Each row was made from one walk, in order. Every step used is in the known rows, and no mark comes twice. Write each row's walk.
Each row is shifted at random along 4 fixed directions that mean nothing.
Known rows:
Z -> L -> D -> V -> N -> Y -> W -> B -> K: [ 238  -82  282  -24   91  262 -100  441 -240  -59  -52 -246 -130   96
 -352  160   21   17   24  -85 -288   47 -292 -121 -133   19  118 -139
   40   82 -100  150  240   15 -582  -12  209 -129 -243  487 -122  -33
   54 -315 -222  115 -330  110 -321  163 -259  100  166  116  421 -102
   17  246 -146  -50  159 -131  259]
V -> L -> D -> T: [  35  -67  -11  376  -44   16  236   95 -274  204  126  160    5 -100
   79    7  -67  -51  -60 -103  370 -262  -40  -49  -94  -11  -52   -7
  -27  -66  -37 -256  -11 -207  162  -91  187   14  -45  -45  515  -97
   75   63   31 -279  235 -151 -326    2  285  121 -157 -366  -74 -304
 -195 -309  118  175  -14  155  105]
T -> Z -> L -> D: [ -76  -30  -49  297   75  -38  -11  157   96  114 -101    3  151   95
  179 -173  -98 -149  -74  -70   52 -166  118  -49   14  215   -8  -21
   46  -29  -70  -11  -46  -81   40  -11  -15 -149   84  -86  163  100
  120   18  155  -63  238 -225  -43  118  -55  -58 -144 -210 -159    7
 -120   91  164 -167   52   29   24]
Y -> W -> K -> Z -> T -> U: [ 235 -144   64   51   78   44  -81   82  181 -128 -217  -54   13  177
  185  -78 -244  137  105   35  -21 -206  -69 -126  115  398  159  -25
 -135  179 -127   51   45 -419 -310  205 -146  -67  -71  -23  112  139
   25  -61   28   85   26   62  -13  -63 -154 -163  -29 -188   92   70
  -52   99  310 -132   57  169  -24]
T -> U -> Z -> L -> D -> V: [ -56 -140  -54  164 -164  -67 -127   53 -101  103 -149  233   18   48
  233 -245 -119  110 -168 -140 -250 -283  193  146   55   27   56   51
 -110 -104  162  -92 -149  -69  359 -102  -44 -128  280 -107 -174 -155
  108  132 -131   16  139 -333  321   27  -24  302  -85    4 -135   27
 -185  -46  304 -273  -98   43 -183]
B -> K -> T -> U -> Z -> L -> D -> V -> N: [   9 -111  -36  352 -162  -94  153   47  -86 -166 -320  273  -19 -173
  207 -122 -205   52 -149 -126    2 -202    6  155  -70  129  -57   62
 -185 -210  -29  -53 -210 -187  422 -244   74  -85  191   12  238 -127
  163  180 -187 -187  199 -280  278   82  171  341 -216 -342 -218  -62
 -297 -215  339 -323 -156  103 -298]
D -> Z -> L -> T: [  81  -23 -198   91 -182  -93 -172  107   46   10 -139  311 -148  -82
  168 -398 -189  -31   64  -96   50 -388  272  -60  102  121  -31   90
  -39   45  152   73 -167 -162   68   47   15 -144   82   58 -206  -29
   89  169   51 -122  126 -320  149  -58  -30  219 -137   50 -194   73
   37   10  214 -381  160  100 -240]
Y -> T -> U -> Z -> L -> V: [ 130  -13   60  -62   45  247  -51  226  121  -39 -163 -131  -48  267
  103  -73 -127  237   29   97 -413  -87  -93  -76  240  177  143 -145
 -299  128  -81  289  106 -294 -313  201 -166  -31   40    8 -454  -29
   68 -276 -110  356 -217   -5  -50   41 -419  -22  114  303  185   70
   27  337  200 -236   76 -129  119]
Y -> W -> K -> T -> Z -> L -> D -> V: [ 139 -304  109  306 -156  191  -70   70 -442  -40  -47  131  178  -85
 -316 -275 -184  346  -75 -104  -57 -201 -319  -45 -119  -12  247    5
 -126 -101  206  -21 -161  -65   -2 -123  128  -32  -38  126  189  -64
  -80   47 -168 -193    5   85 -229    8  135  469   27 -156  158 -348
 -430 -275  229  -21 -168 -153    4]
B -> K -> T -> U -> Z -> L -> V: [  83    8   43  149  -36  177  171  172  -98 -215 -343  139   58   30
   69   62 -214  148 -165   24 -208  -34 -302  105   32   34 -145 -170
 -206  -78 -171  177  -22  -77  161 -113   37  -35  108   90  143  -70
   58  -65 -209  -55  -56   15  -15   36  -10  165    6  -98   18   17
 -150   86  229 -323  -52   98   27]
D -> Z -> L -> V -> N -> Y -> T: [ 227   29   84  339    2  192   59  473 -212   26   22  134   37   95
 -158   36 -181  -85  145   15  237 -277 -111  -42 -119   63   -2  -62
  -55   43  -20 -102  101 -392 -335 -152  197   23  -56  147   93  -85
   66   -1  100    0  -26   69 -272  124  181 -158   40 -180  -94 -131
  -86  -91  167  -67  220  135  160]
Y -> W -> B -> K -> V -> Z -> L -> T -> U: [ 373 -266  323   83  255  234  119  134 -403  -17 -172   87  211  211
   -3  440 -160  469 -206   86 -235 -304 -240  -43  -69  131  316  -83
  -83  -32 -149  -83   80 -410 -270  108  -96  -58 -202  259  205  -75
  -42 -148  -72   36 -347  415 -326  109 -159  111  222 -178  184  -47
 -299  138  291  -67  -39  256  279]
K -> V -> Z -> L -> D: [ -54  -14  -76  147  -53   65   53  293   90   54   97   46 -184  -32
   68 -150   33 -257   26 -110   80 -193  254  -91 -129   93  -17   31
  140   43   55  -28 -184 -179  174 -186   96   29   12   66  139  -32
  -22   33 -305  -31  100  -75 -180  -30  -88  195  -99  -20 -110 -194
 -122   42  107 -123  -35  247 -142]
D -> T -> Z -> L -> V -> N -> Y: [  28    2  -95  194 -138 -222 -206  -12  -59   24 -153  429  -99  -67
   47 -438  -71  -56  105 -167   94 -263  192  -79  126   95  104  152
   10 -167    0 -126 -133 -203  298 -177   38  -91  127   17 -103 -123
  137  277   89    1  239 -423  261   72  -42  217  -61  -62 -340  -65
 -176 -126  198 -397    6   11 -306]
N -> L -> V -> Z -> T: [  74   58  -38  127   32   66  -51  179  -55   57    3  124 -224   -8
   57  -72  -48   39   86   35  -34 -182   85  -51   -1   59  158   75
    2   60   27  161   10 -280  227  -90  -76   -7 -113  184  -97 -108
   53  -24 -139  170  -56 -196  -48  179 -155  251   38  137   78 -135
 -149   72  153 -219   45  111   47]
U -> T -> Z -> L -> D -> V -> N -> Y -> W: [  -5 -160  -27  381  239 -279 -130  168  -65   37 -170  184   93   28
  288  -16 -140   89    7   11  -82 -283  215 -119  -54  341  144   54
   39   21 -168  -37   -5 -432  -80    6  -96 -158   47  159  -51   -1
  167   39  174  246  211 -185   97  141 -113  -96  -55 -244 -271  -56
 -189   -6  437 -298  -26   88   51]
Y -> B -> K -> W -> U: [ 231 -143  165  252   67  126  143  -14  -42 -207 -147  -19  227   -3
    5  184  -77  113 -112   71  145   -9 -246   44 -103  113  -19 -138
 -189 -133 -164 -195  219 -165 -173   15   15  -54    3   27  324   -3
  -26  -47  -96 -128  -17  280  -52   34   84  -77  -16 -379   93   27
 -110  -85  152   71    9  319   74]
Z -> L -> D -> V -> N -> Y -> T: [  77  -61  135  182   26  145   37  392 -208   39   58 -125 -103   13
 -217  -10  -37  -51   45  -92   25 -102  -80 -100 -125   75  110  -55
   -8   39    6   14  100 -138 -388 -104  223  -48 -104  282  -37  -80
  120 -111  -78   70  -58  -32 -280  149  -26   95    8    7  129 -147
 -125   33   21   -3   89 -170  155]
Y -> W -> U -> Z: [ 237 -129  209  128  124  421   32  295 -141   12   33 -126  104  199
 -152  247  -44  160   38  129 -174    7 -414  -29  -71    4   53 -207
   -9  128 -105  -16  245 -175 -458   43  -98   14 -118   82    5   66
  -45 -323   14   92 -277  348 -364  -41  -89 -162  145  -23  286  -67
   49   88  -54  220   82   21  226]
B -> Y -> T -> U -> Z -> L: [ 153 -125  157  111  -10  327  110  169 -261  -43 -168   59  114  208
 -136  153  -73  233 -202  122 -297  -80 -296   82  -22   16   92  -86
 -327  -91    7   85  229  -76 -193  171   -9  -23  128  109  -43 -115
   36 -200   50  174 -267  107   19  265   -9  136  128  -43  141   31
 -139 -112   97   60   11  -85  123]
K -> Y -> W -> U -> T -> Z -> L -> D -> V -> N: [ 101 -176  -81  293   99 -114  -98  396   24    8 -187   23   21  242
   78   64 -110    2   16   53  118 -230  -52 -116 -100  353   33  -37
   -9   88 -104 -154  -44 -456 -323   13   29  -19  -56   36   35   85
  -12  -18   23   80   50   31  -14  -38  -91  -67   15 -242  -62  -29
 -119   23  292 -144  -14  184 -190]
Y -> B -> K -> W -> U -> T: [ 197 -102   80 -202  -34  201 -243   12  183 -340 -223 -222 -123  -12
 -196 -127  139  153   13   77 -464  304 -271  -90  124   44   61 -160
 -173   96  -96  403  289  123 -255  134  -93 -139   17  281 -425    0
  -46 -346 -456  217 -361  149   76   -5 -578  299  141  335  479   27
  197  296  -57 -200   13  -11  -59]
D -> T -> Z -> L -> V: [  90   40   26   84  -56  157 -126  234 -112    8  -95  276   79   23
 -214 -236  -97  -93  102 -131   79  -24 -197  -68  116  -54  -85 -158
  -33 -110 -184   35   16  -43   16 -132  151  -23   69   95   66  -44
   79  -22   56 -131   23 -146 -187   40  -17   32   60  -12   18 -101
  -44   -1  -30 -119   81  -25  110]
B -> K -> T -> U: [  72   27  -22   99   26 -123  174  -43  109 -259 -378  154   53  -48
  230   45 -199   84 -101  -61   80  -23 -141   54   49  217 -143  -37
 -184 -158 -244   63  -55 -123  193  -70  -25  -60   81  -35  297   35
  129   97  -77 -123  145  -72  189    6   83  -52 -161 -321  -90  112
  -76    2  264 -254  -29  191 -122]
K -> V -> N -> L -> T: [ -31   99   17   14   64  -87  -23  308  132   33  -48 -133 -348  -18
   53    7   67 -142  254  -69  149  -49  146 -185   25  143  107   19
   32  177 -101   49 -131 -343 -106 -154  -82   60 -138  165  -34  -46
  -68  -73 -253  129   39  -90  -98  -31 -250   42 -116   46  -82  -12
  -90  212  124 -144   75   25 -179]
W -> B -> Y -> T -> Z -> L -> V: [ 115   34  152  104  -46  -32 -228    1  128  -67 -393  198    1  267
  225  -79 -243   39   66  -18   31 -163   67  -97   88  263  -19  140
 -237 -101 -194    2   96 -292 -240  297  -32  -98  -58   44 -132  -32
   60  -27  146   74  150 -227  321  131 -220 -120  -27 -293 -150   31
   61   26   85 -241  148  183  -86]
T -> Z -> L -> D -> V -> N -> Y: [  67 -261  221  475  181  117  163  307 -700  271   75  194  426  110
 -239  291  -35  217 -300    1  -20 -263 -147   85 -200  -75  283  -21
   67 -160   70 -305   -2 -185   80 -312  131  -49   56  137  363 -215
   54  112  171  -63  -58  222 -245  335  302  195  123 -307 -155 -260
 -558 -212  270   83 -100  -49  319]
K -> W -> B -> Y -> T -> Z -> L: [ 139 -213  146   19  -23  192 -232  111 -179 -208 -179  135   80  230
 -138   -2    5  332 -197   43 -186  -64 -177  -84  149   36   27   26
 -187  -65  -18   -8  105 -100 -162  215  -23 -104  -17  242  -90  -69
 -136  -36 -111   71 -207  127  148  129 -229  416  243  -15  145  -62
 -205   99   75  -86   -1    0  -87]
T -> Z -> L -> D -> V: [ -62 -121 -131  192  -34 -195 -150   90   56  143 -130  179   65   49
  245 -317 -109   16 -110 -133 -127 -267  301  -54   74  210  109   69
   -3  -95   66  -43 -236  -88  205   13  -29 -170  123  -62  -72   14
   93  162   89  -10  225 -310  257   99  -60  109 -127  -77 -192  -20
 -159   45  268 -333   -3   13 -107]
U -> T -> Z -> L -> V -> N: [-118  -43   65  392  -16  112  -45  192 -200   13 -107  101  180   -5
 -183  -96  -23  -77   43   34  -59   61 -123   67  -52  -28   67  -36
  113   59  -99  178    4 -101  111 -268   35   -1  175  148   43 -121
   76 -119   10   39    9  -88 -161  229 -137  303   73  -89  -89 -262
 -256 -101  174 -157 -198 -156   18]
W -> U -> T -> Z -> L -> V -> N -> Y: [  19   17  172  367   14   95  -88  269 -200   60 -235  145  113  192
 -108   49  -67  -44   94    0   13   12 -194    9   13   66   47   12
  205  143 -179   39  161 -194 -145 -300  -29  -23  103  100  -17 -160
  179  -46   75   95   53    3  -12  114 -138   90   15 -187 -145 -214
  -92   48  185 -133  -16  -41  -39]
U -> T -> Z -> L -> D -> V -> N -> Y: [ -27 -106  -18  152  214 -204 -221  225  -84   49 -190  145   27   68
  164    7  -30  101  -26   15 -328 -134  194 -121   68  208  129   29
   59  109 -142  149   40 -267  -71    1 -106 -167   79  247 -288  -90
  164  -39   41  331   33 -157  157  144 -280   63   35   45 -171  -61
  -92  175  310 -332    4  -44   83]
Y -> T -> Z -> L: [ 124 -168   28  107   75  161   39   56  -81   39   -3    0  208  109
  -45  -78  -46  328 -108   90 -243 -160  -20  -79  159  153  313  -24
 -176  -34   -6  132   20 -212 -167  126 -185  -73   15   79 -181  -44
   51 -119  116  176 -155  125  -45  226 -195  178  107  147   91  -62
 -232   73  229  -97  -32 -193  101]
V -> D -> Z -> L -> T: [ 116   17  -11  106 -214  367   69  400 -181  -33   68  -35  -95 -214
 -552 -382  -27 -398  259 -303  107   98 -172 -121 -153 -144 -126   -7
  166   60  178  215    1  174   14 -187  254   -9   72  251  157  -61
   50 -223 -278 -335 -109 -215 -389   97   73  432    7   52  264 -441
  -85 -208 -234   15   41 -210 -172]
U -> T -> Z -> L -> D -> V -> N -> Y -> B -> K: [  -3   41   -4  274  143 -230 -218  209  271 -179 -319   28  -18  -60
  176 -164  -77 -274  208  -97  -87   38  149 -137  -40  381  -49  -26
   -6    3 -368  270  153 -239 -175  -49  -50 -229   96  224 -153   48
  236 -155  -58  197  248 -331  128  198 -336 -210 -165 -219 -138  -10
  112   96  224 -375  101  136  -46]
N -> Z -> T -> U: [  76   36   99  261  106    9   35   60   55  -31  -76  148   18  -48
  182 -135 -111  -11  111  -24  210 -211   50   40   66  255  -72   62
  -34    3 -251   27  187 -211  135 -211  -15  -86  107  -11   69  -44
  299   79   27   58  177 -189  173  163  -45 -148 -118 -289  -72   33
 -110   29  262 -109   77  200  -95]
N -> L -> V -> D: [  73  117   60   94   54  200   88  308 -196   98   55 -140 -120   -6
 -232   23  -41 -119  152 -109   68   55 -207 -108 -131 -116   12  -60
   41   57   23   57   88  -45   36 -121   65   54 -143  201  135  -88
  -51 -201 -245   16  -54  -96 -293  124   18   97   54   69  256 -260
 -162   26  -58   31   72  -63  191]
D -> T -> U -> Z -> L -> V -> N -> Y -> B: [ 261  -83  276   -2  126  314  -84  318 -464   58  -80  181   78  158
 -307  160   11  238  -49   17 -264  -55 -339   14   77 -183  166 -214
 -178  -29  -87  -66  335 -263 -184 -138   47  -15   73  247 -170 -283
   45 -175 -136  199 -359  146 -273   70 -171  166  303  193  140  -21
 -160   77   55  -42   54   -8  304]
U -> T -> Z -> L -> D -> V -> N: [ -21 -202   86  268  166   55  -54  274 -335  123  -82  128  230   36
  -73  137  -28  154 -122   57 -247  -67  -39   15  -23    7  151  -68
   43   74  -94   75   23 -200  -20 -111    0  -65  111  240  -15 -154
  112 -115   54  127 -111   32 -101  199  -89  239  110  -36  -40 -213
 -269   -2  238  -71 -137 -138  246]
D -> T -> Z -> L -> V -> N -> Y -> B: [ 131   35  160  309   19  103  -74  245 -207  -10  -68  258  124  -22
 -304 -168  -49 -178  179 -145  297  -25 -195  -66  -50    7   37  -95
  -28 -188 -207 -120  172 -236  -76 -287  167  -31   54  148  181 -111
   92   -3   57  -99   99 -106 -282  166   16  -23   43 -236 -100 -143
 -163 -186   22  -66   76   74   70]
D -> Z -> T -> U: [ 248 -131   30  -22   17  122 -112  270 -109   44  -86  182   60   80
  -44  -21 -115  226   -2   60  -79 -195  -55   26  163   70   81  -36
 -121   92   16   85   82 -183  -42   16   21  -44   79   91  -73  -75
  173  -28  106   54 -242    9  118   49    4   88  108   65  150   18
  -29   42  169 -137  103   75  106]
B -> K -> T -> U -> Z -> L -> D -> V -> N -> Y -> W: [ 164 -186  -11   89   20  -94    9  105 -120 -185 -316  133 -162  -32
  179  -41 -119  348 -195  -23 -439 -232  -43  -16   14  205  168   27
 -216  -98   23  101  -86 -224  144  -31  -60 -163   34  203 -164  -81
   95   43 -260  194 -102 -108  266   68 -158  318  -11   29    1   42
 -212   89  362 -478  -58   33 -168]

Write each row's walk:
[ 141 -194   91   28   15  222  -29  194 -159   51  -60   -3   62  147
   19  -28 -125  362 -116   35 -375 -200  -85   -9  124   72  219  -86
 -325  -11   44  121   48 -248 -143   90  -69  -65   79   53 -343 -139
  111 -164 -130  224 -195    9  -10   87 -188  171   76  204  186  -46
 -139  105  232  -79  -11 -146  175]  Y -> T -> U -> Z -> L -> D -> V
[ 100 -111  228  427  160    4  -87  303 -220  115 -217  171  220  143
    8  160 -111   10   43  -45  120  -84  -86  -30  -74  176   89  -20
   86   54 -236 -148  248 -373 -292 -217  -23  -99   75  138   73 -165
  226  -44  115   63  129   42  -22  111  -46  -86  -61 -371 -150 -169
 -104  -34  249   -5   44  128  126]  W -> U -> T -> Z -> L -> D -> V -> N -> Y -> B
[  24   84  207  338 -199  355   21  269 -274 -183 -264  151  209   37
 -280 -109 -277  -74  107 -155  175   43 -469   87  -23  -93 -233 -132
 -104   31 -132   98   46  -76  -80 -303  158   64  126    8  366 -146
   12  -45 -257 -308  186    8 -326  -72  174  186  -57 -336  -45 -271
 -226 -140  142   24  -26   -9   -4]  W -> K -> T -> U -> Z -> L -> V
[ 110  126  -88 -109 -250   34 -231  182  329 -157 -365   93 -232   99
   70 -525 -243 -376  291 -322   -9  -58   92 -186  229  228 -153   36
  -15  203  -76  163  -72 -173  -47   44   16  -81  118  -26  -23  -18
   58   20 -311 -120  250 -387  160 -164 -212   91 -159  -13  -53 -105
  104  153  112 -339  142   91 -350]  W -> K -> Z -> L -> V -> D -> T -> U
[ 261 -160  259   82  173   19   58  384 -399  -28 -213  202   75  129
 -178  328  -72  180  -70  -78 -129  -95 -119   -3  -82  119  296  -96
 -112  -78 -129  -75   50 -447 -203 -223   59  -55    3  333   33 -241
    2   22 -124   81 -238  278 -116  259  -13   38  144 -155  -15  -34
 -255  -26  311 -158   25  144  152]  D -> V -> N -> Y -> B -> K -> Z -> L -> T -> U
[  67  -44   31  223 -111   56 -149  195  125  -59 -361    4 -212  216
   11 -221  -64  -72  105   39 -188   -5 -133  -80  -41  273  113   42
  -31   83   -2  141   54 -133 -257  154    0  -37   48   62 -123   99
   26 -137  108  214  -73 -208  191  140 -271   59  -10 -151   34  -29
   41   -9   97 -270   11  -72 -271]  B -> Y -> W -> U -> T -> Z -> L -> V -> N
[ 214 -117  134  129   -9  166   34  192 -192  -94 -304   97  -42  190
  -63   31 -155   98  -41  -12 -182 -223 -197  -93 -109  224  150  -12
 -139   18   29   69   12 -203 -267  190   37  -14   -8   91  206   23
  -59  -55  -64   36 -129   72 -125   90  -27   67   11 -278   31  -48
 -161  -58  243  -88   45  128  -63]  B -> Y -> W -> K -> V -> Z -> L -> T -> U
[ 102  -70   71   25  -66   95  -12  241 -189 -224 -287   80 -150  -56
 -140  -27  -23  152 -125  -89 -417   30 -238   38    0    7   29  -45
 -151  -80  -33  274    7   11  155 -231   66 -128   90  288 -154 -156
  110  -71 -412   90 -183  -82  114  128 -176  424   25  111  123  -69
 -128   93  133 -356  -38  -89 -123]  B -> K -> T -> U -> Z -> L -> D -> V -> N -> Y
[ 131  -86  131  397  -12   55   13  107 -321  -66   87   52   16  -55
 -179  -76  -94  -59   69  -99  164 -318 -110 -108 -327   99  122  112
  108  -71   86 -131   63 -145  -57 -249  147  -60 -104  129  270  -43
   15  103 -210  -32  221   48 -306   57  143   69  -81 -320 -100 -274
 -259 -228  206    1   27  216  -32]  N -> Y -> W -> K -> V -> Z -> L -> D
[ 154 -192  126  326  232  132  144  329 -332   10  -83  162   99    1
  204  339 -148  239 -240  130 -270 -327   22   17 -140   59   24 -120
 -211  -26  -81 -166  168 -449 -139   24  -30 -122   -8  281    9 -195
   48  -91  -80  149  -64  136 -104   76   53   61   55 -125 -185    4
 -252    7  270 -138   62  223  271]  U -> Z -> L -> D -> V -> N -> Y -> B -> K -> T
[  69   17  -27  145  -97 -172 -340  -69  224 -359 -289   73 -109  -70
  -15 -419   48  -85  112 -122 -152   62   17 -120   40  251    2   76
    3  -96 -137  261  227   70   10 -117 -120 -285  128  224 -350  -12
  109  -17 -298  184  191 -224  338  133 -445  193  -80    8    7   42
   99   93  174 -475   78  164 -389]  N -> Y -> B -> K -> W -> U -> T -> Z -> L
[ 209 -291   74   28 -119  142  -80  -38 -329    5  -89   61  -28   43
 -135 -212  -68  438  -90  -23 -417 -348  -52  -91   35   75  491   83
  -47   89  306   88 -210 -173   -3   34 -116  -26  -22   90 -114 -111
 -116   28 -299   78 -227  146 -115  -29 -222  588  109  164  134 -195
 -387   29  384 -221 -177  -75 -173]  Y -> W -> K -> V -> Z -> L -> T -> U
[  60 -123  170  233  -30  199 -176  201  -63 -226 -187   40   63  187
 -103  -65  -89   18  -71  -31  174  -44 -243  -96    4  111 -176    4
 -174  -95 -126  -35  145 -115 -182  112  152 -103  -27  138  170   35
  -38  -51 -104 -101   59  -54  -38   93 -111  191   39 -325   77 -112
 -127   12   -4   11   68   86  -55]  K -> W -> B -> Y -> T -> Z -> L -> D
[  45 -130  130  421   99   58   -3  359 -243   90   16    5  166   70
 -214  -57  -23  -82    8 -121   62 -113 -115  -58 -193  141  185  -34
   94 -115  -28  -81   -4 -154 -108 -250  120  -99   -2  124  216   22
   60  -18   72  -22   64  -33 -269  281   43   -1    1 -280  -23 -196
 -288 -114  151  -51    6  -52   81]  T -> Z -> L -> D -> V -> N -> Y -> W
[  64 -152  122  222 -216  214    5  190 -222  -27 -171   67  -94   70
 -198 -130  -46   48  -68  -29 -190  -79 -174   91 -118   28  149   62
 -312 -148  160   74   47  -72   -3  -18  156  -18  177   74 -104 -154
   89  -91  -99   88 -137 -203  152  286    3  339  -20 -116   81 -138
 -177 -291   65  -12  -69 -187 -147]  B -> Y -> T -> U -> Z -> L -> D -> V -> N
[  23   65  188  411   78   73   52  287  -53    1 -175   41  128  182
   90   54 -111 -170   63  -64  102  -96  -44  102 -103  147   -1  -91
  -65  -48 -151 -147  202 -369 -107 -221  -31  -44  175  -55  123  -96
   79  -62  -30   86  157 -102 -135  151  -51 -181  -24 -321 -208   55
 -165  -38  268 -145   37  219  -11]  T -> U -> Z -> L -> V -> N -> Y -> B
[ 209  -66   -7  -61  -91   -6  -60  193  -91   39 -272   79  -36   53
   92 -179 -235   77  110 -203 -186 -333  161 -214  169  161   69   72
  -31  233  105  -12 -192 -213 -150  146  -52  -26   47   14   45 -134
   17   52 -255  -74   74  -78  144 -212   -6  162 -100  -42 -115 -177
 -183  158  353 -247   96   56 -189]  W -> K -> V -> D -> Z -> L -> T -> U
[  85 -185  189  216  150  210   41  456 -434  -29 -102  129   31  102
 -186  124  -76  318 -145  -48 -107  -85 -328  -11  -75   -1  109 -129
 -141  -34   -2  -22   69 -350  -67 -253   57  -14   19  265   53 -154
  -10  -77 -219  105 -177  144 -324   40  -43  303  158  -24   88 -133
 -353   -5  226  -95  -84  -57  134]  K -> T -> U -> Z -> L -> D -> V -> N -> Y -> W
[  80  -15   -2 -132   11 -147 -269  293   -3   22 -201  149 -306   35
   76  -54   25  105  173 -159 -349  -58  203  -78  162  117  223   48
 -101   70  -12  160 -146 -344  -22  -54 -192  -72    9  196 -477 -155
   16  -24 -222  247 -140 -251  262  101 -293  153   10  226    2   15
  -18  181  199 -284   88  -97 -190]  D -> V -> N -> L -> T -> U -> Z
[ 107  -42   36  169  -16   11  -11  139 -168   82 -181  373   18   73
  181  -38 -169   71  -16  -58   25 -295   34   69  140   12   -4  -49
 -140  -60  -94 -264   -4 -394  119  -72    9    4  169  -61   52 -178
  138  121   90    0   57 -227   90  -48   75   55   12 -122 -249   48
 -183  -50  244 -166   -1  106  -28]  D -> T -> U -> Z -> L -> V -> N
[ 119 -113   31   82   97 -104 -163  102 -175   14  -39  108    8   85
  -13 -126  -75  271  -37  -28 -225 -254   59 -184   38  191  262   90
 -137 -116   24  101   40 -179  -87   -6  -28 -165  -39  169 -370  -96
  124   59  -26  290   43  -53  111  179 -159   29   24  100  -40  -80
 -117   67  250 -262  106  -53   85]  N -> Y -> T -> Z -> L -> D -> V
